Below is a small trained network, with its code and all its weights. Each question gives an input and a target symbol and asks what happens when units are switched off, that is, made to give their printed mean instead of their output.

import numpy as np


def w(rows, s, z=0):
    codes = np.array(rows[::2]) - 128.0
    scale = np.full(codes.shape[1], s)
    scale[-1] = z or s
    return codes * scale


def f(y):
    return np.maximum(y, 0)


def softmax(a):
    e = np.exp(a - a.max(-1, keepdims=True))
    return e / e.sum(-1, keepdims=True)


def log_softmax(a):
    a = a - a.max(-1, keepdims=True)
    return a - np.log(np.exp(a).sum(-1, keepdims=True))


def net(x, mask):
    ids = ['αβδηθλμπτφω'.index(c) for c in x.split()]
    T = len(ids)
    res = E[ids] + P[:T]
    r = res
    for j in range(2):
        rows = slice(2 * j, 2 * j + 2)
        q, k, v = (r @ M[0][rows].T for M in (Q, K, V))
        z = softmax(np.where(np.tri(T) > 0, q @ k.T / 2**0.5, -1e9)) @ v
        o = O[0][rows]
        res = res + np.where(mask[j], z, o[:, -1]) @ o[:, :-1]
    y = f(res @ A[0][:, :-1].T + A[0][:, -1])
    res = res + np.where(mask[2:6], y, B[0][:, -1]) @ B[0][:, :-1]
    return log_softmax(res[-1] @ U[:, :-1].T + U[:, -1])


Q, K, V, O, A, B = {}, {}, {}, {}, {}, {}
E = w([
[48,59,150,125],'α',
[79,219,28,162],'β',
[81,46,156,129],'δ',
[112,196,155,103],'η',
[6,150,183,174],'θ',
[83,35,155,125],'λ',
[101,136,57,77],'μ',
[137,141,137,85],'π',
[54,39,172,101],'τ',
[208,117,65,95],'φ',
[135,152,41,98],'ω',
],0.018)
P = w([
[254,127,18,237],'0',
[170,144,197,77],'1',
[125,199,88,99],'2',
[83,214,39,106],'3',
[99,193,69,89],'4',
[151,154,117,61],'5',
[184,130,128,42],'6',
[131,170,81,60],'7',
[150,147,114,44],'8',
[187,122,146,36],'9',
[174,139,138,30],'10',
[165,128,127,34],'11',
[187,115,157,30],'12',
],0.0083)
Q[0] = w([
[42,83,167,96],'h0',
[119,146,136,133],'h0',
[24,158,254,201],'h1',
[55,55,185,93],'h1',
],0.013)
K[0] = w([
[177,132,136,247],'h0',
[152,161,160,124],'h0',
[153,86,176,183],'h1',
[199,67,104,238],'h1',
],0.013)
V[0] = w([
[133,129,140,249],'h0',
[180,97,77,65],'h0',
[124,88,171,161],'h1',
[51,175,167,43],'h1',
],0.013)
O[0] = w([
[175,146,30,31,62],'h0',
[54,181,81,49,222],'h0',
[184,50,12,148,2],'h1',
[176,103,202,108,135],'h1',
],0.011,0.0079)
A[0] = w([
[121,219,150,254,178],'n0',
[34,185,72,145,254],'n1',
[29,97,143,111,102],'n2',
[54,67,161,198,135],'n3',
],0.0083,0.0038)
B[0] = w([
[142,106,55,67,173],'n0',
[125,104,201,112,252],'n1',
[219,145,89,250,220],'n2',
[182,82,105,137,150],'n3',
],0.011,0.015)
U = w([
[103,175,138,42,206],'α',
[127,156,184,155,138],'β',
[75,116,107,112,135],'δ',
[190,123,141,244,55],'η',
[84,83,134,109,109],'θ',
[222,162,97,139,98],'λ',
[106,93,144,184,102],'μ',
[89,126,100,110,122],'π',
[134,109,124,150,98],'τ',
[30,143,125,159,2],'φ',
[119,97,145,132,73],'ω',
],0.011,0.0054)

Each question gives the input, a string of symbols that net reads in full, and the target symbol t.
The units are the heads (2 rows each of Q, K, V and O) and the neurons (one row each of A and B). Each row of codes is followed by its name. A weight is (code - 128) times the scale printed after its matrix; where a second scale follows, it is the last column's (O, A, B and U).
mask holds one flag per unit, heads first, then neurons. A switched-off unit (its flag False) gives its mean, the last column of its rows in O or B, instead of its output. The means were averaged over made-up inputs and are rounded, as every weight is.
A unit's drop is (log p(t) with every unit on - log p(t) with that unit switched off) / (log p(t) with every unit on - log p(t) with every unit switched off).
The circuit of an input: a set's keep is (log p(t) with only the set's units on - log p(t) with every unit switched off) / (log p(t) with every unit on - log p(t) with every unit switched off). Starting from all 6 units, units are removed one at a time, each time the one whose removal leaves the highest keep (on an exact tie, the one counted first), for as long as the keep stays at least 0.8.
circuit, biggest first: the units of the circuit, biggest drop first
unit that matters most: the unit with the biggest drop
top k neurons: the k neurons with the biggest drops, biggest first
which heads matter: for each layer, one digit per head in row order, 1 if its drop is at least 0.15 and else 0, layers parted by /
drop of u: that unit's drop, to one decimal
input φ ω π μ τ, target φ: unit that matters most => h0
input μ τ π π μ β β η τ, target η: top 2 neurons => n2, n3
input μ μ λ μ μ λ, target η: circuit, biggest first => n2, n3
input λ μ π μ β τ λ φ, target α: top 2 neurons => n2, n0
input λ η β λ α μ ω μ π μ, target β: which heads matter => 11
input μ δ α ω η λ θ μ β μ δ, target η: top 2 neurons => n2, n3
input μ θ η μ θ, target η: top 2 neurons => n3, n1
input μ τ η π η ω λ β τ τ λ φ α, target η: top 2 neurons => n2, n3
input β θ π μ η φ μ η η β μ η δ, target α: circuit, biggest first => h0, n2
input μ δ β, target α: top 2 neurons => n0, n2
input μ ω α α β β ω τ μ τ μ μ, target β: top 2 neurons => n2, n0
input μ θ τ ω λ ω μ α μ θ λ λ λ, target η: top 3 neurons => n2, n3, n0
input α τ ω φ β, target α: which heads matter => 01
input θ π μ π α μ π η λ, target λ: unit that matters most => h0
input μ α π π ω ω θ β μ π π ω, target β: circuit, biggest first => h0, h1
input β μ α α, target α: top 2 neurons => n1, n3
input θ λ λ τ θ α π μ β φ, target α: top 2 neurons => n2, n1
input μ π μ μ α θ, target η: top 2 neurons => n2, n3
input μ δ δ, target η: drop of n0 => 0.2
input φ π δ μ β λ, target φ: circuit, biggest first => h1
input β τ φ λ η μ λ θ θ π δ, target α: drop of n2 => 0.1
input φ π φ α δ, target φ: drop of n2 => 0.1
input θ θ α ω ω φ α α φ φ λ α τ, target λ: drop of h0 => 0.4
